Below are the code and all the weights of a small trained network. Each question names an input and a class and asks about switching units off, where a switched-off unit gives its printed mean instead of its output.

import numpy as np


def w(rows, s, z=0):
    codes = np.array(rows[::2]) - 128.0
    scale = np.full(codes.shape[1], s)
    scale[-1] = z or s
    return codes * scale


def f(y):
    return y / 2 * (1 + np.tanh(0.7978845608 * (y + 0.044715 * y**3)))


def log_softmax(a):
    a = a - a.max(-1, keepdims=True)
    return a - np.log(np.exp(a).sum(-1, keepdims=True))


def net(x, mask):
    res = np.array(x, float).reshape(1, 8) / 4 @ E
    y = f(res @ A[0][:, :-1].T + A[0][:, -1])
    res = res + np.where(mask, y, B[0][:, -1]) @ B[0][:, :-1]
    return log_softmax(res[-1] @ U[:, :-1].T + U[:, -1])


A, B = {}, {}
E = w([
[253,107,137,154],'x0',
[101,12,121,172],'x1',
[196,214,3,218],'x2',
[12,47,98,149],'x3',
[74,141,108,175],'x4',
[63,180,198,82],'x5',
[31,179,31,157],'x6',
[108,182,253,248],'x7',
],0.0072)
A[0] = w([
[134,167,142,127,29],'N1',
[149,229,103,105,122],'N2',
[167,128,109,145,36],'N3',
[111,118,174,103,137],'N4',
[212,39,141,108,201],'N5',
[92,128,79,98,232],'N6',
[89,66,68,87,126],'N7',
[129,165,177,86,140],'N8',
[118,126,216,101,93],'N9',
[87,105,104,124,129],'N10',
[90,81,74,106,160],'N11',
[102,129,180,240,145],'N12',
[136,203,97,157,254],'N13',
[117,140,65,144,24],'N14',
[159,152,76,98,193],'N15',
[140,201,78,93,178],'N16',
[118,125,214,89,167],'N17',
[95,183,156,229,191],'N18',
[139,117,250,70,229],'N19',
[107,115,226,75,193],'N20',
[74,73,97,92,255],'N21',
[70,85,64,98,119],'N22',
[101,130,148,192,118],'N23',
],0.012,0.0027)
B[0] = w([
[97,186,133,113,137],'N1',
[177,207,80,86,202],'N2',
[156,124,121,156,151],'N3',
[80,139,158,107,167],'N4',
[164,2,123,150,230],'N5',
[79,185,86,116,186],'N6',
[69,104,63,170,203],'N7',
[134,133,139,74,169],'N8',
[82,113,196,63,195],'N9',
[44,131,122,133,163],'N10',
[49,107,18,171,192],'N11',
[123,153,209,175,213],'N12',
[189,213,113,141,214],'N13',
[113,139,128,108,170],'N14',
[158,133,81,128,193],'N15',
[167,179,76,60,202],'N16',
[90,86,186,36,205],'N17',
[149,196,205,192,220],'N18',
[81,37,220,53,248],'N19',
[62,134,176,55,226],'N20',
[23,102,97,142,210],'N21',
[48,130,52,137,203],'N22',
[90,148,178,172,167],'N23',
],0.0084,0.011)
U = w([
[183,230,70,64,156],'0',
[65,111,210,2,74],'1',
[193,37,113,159,95],'2',
[124,194,208,232,160],'3',
[29,124,61,151,246],'4',
],0.0086,0.0012)

Each question gives the input, the list of numbers given to net, and the class t.
The units are the neurons (one row each of A and B). Each row of codes is followed by its name. A weight is (code - 128) times the scale printed after its matrix; where a second scale follows, it is the last column's (A, B and U).
mask holds one flag per neuron, in row order. A switched-off neuron (its flag False) gives its mean, the last column of its row in B, instead of its output. The means were averaged over made-up inputs and are rounded, as every weight is.
A unit's drop is (log p(t) with every unit on - log p(t) with that unit switched off) / (log p(t) with every unit on - log p(t) with every unit switched off).
The circuit of an input: a set's keep is (log p(t) with only the set's units on - log p(t) with every unit switched off) / (log p(t) with every unit on - log p(t) with every unit switched off). Starting from the 12 units with the biggest drops (on a tie, the unit counted first), units are removed one at a time, each time the one whose removal leaves the highest keep (on an exact tie, the one counted first), for as long as the keep stays at least 0.8.
circuit, biggest first: the units of the circuit, biggest drop first
k most important neurons: the k neurons with the biggest drops, biggest first
drop when u is switched off: that unit's drop, to one decimal
input [-5,7,-3,-6,4,-8,-6,-5], class 2: circuit, biggest first : N5
input [1,-6,-1,-3,7,-7,5,-8], class 0: 2 most important neurons : N16; N2
input [-3,6,-6,-7,-8,3,5,-8], class 4: circuit, biggest first : N7; N11
input [-2,-3,0,8,1,5,2,5], class 3: circuit, biggest first : N18; N12
input [-7,-7,-8,7,8,-2,4,4], class 4: 3 most important neurons : N22; N21; N11
input [8,7,3,-8,-7,-1,-4,8], class 2: 2 most important neurons : N5; N19
input [-5,-1,8,0,7,7,3,2], class 3: 3 most important neurons : N18; N12; N23
input [2,2,5,-8,-4,-6,-5,-3], class 2: drop when N5 is switched off : 1.9
input [-6,4,1,-6,-2,-1,-3,-2], class 2: drop when N9 is switched off : 0.1
input [1,-6,6,-8,0,-4,-6,6], class 0: drop when N2 is switched off : 0.3
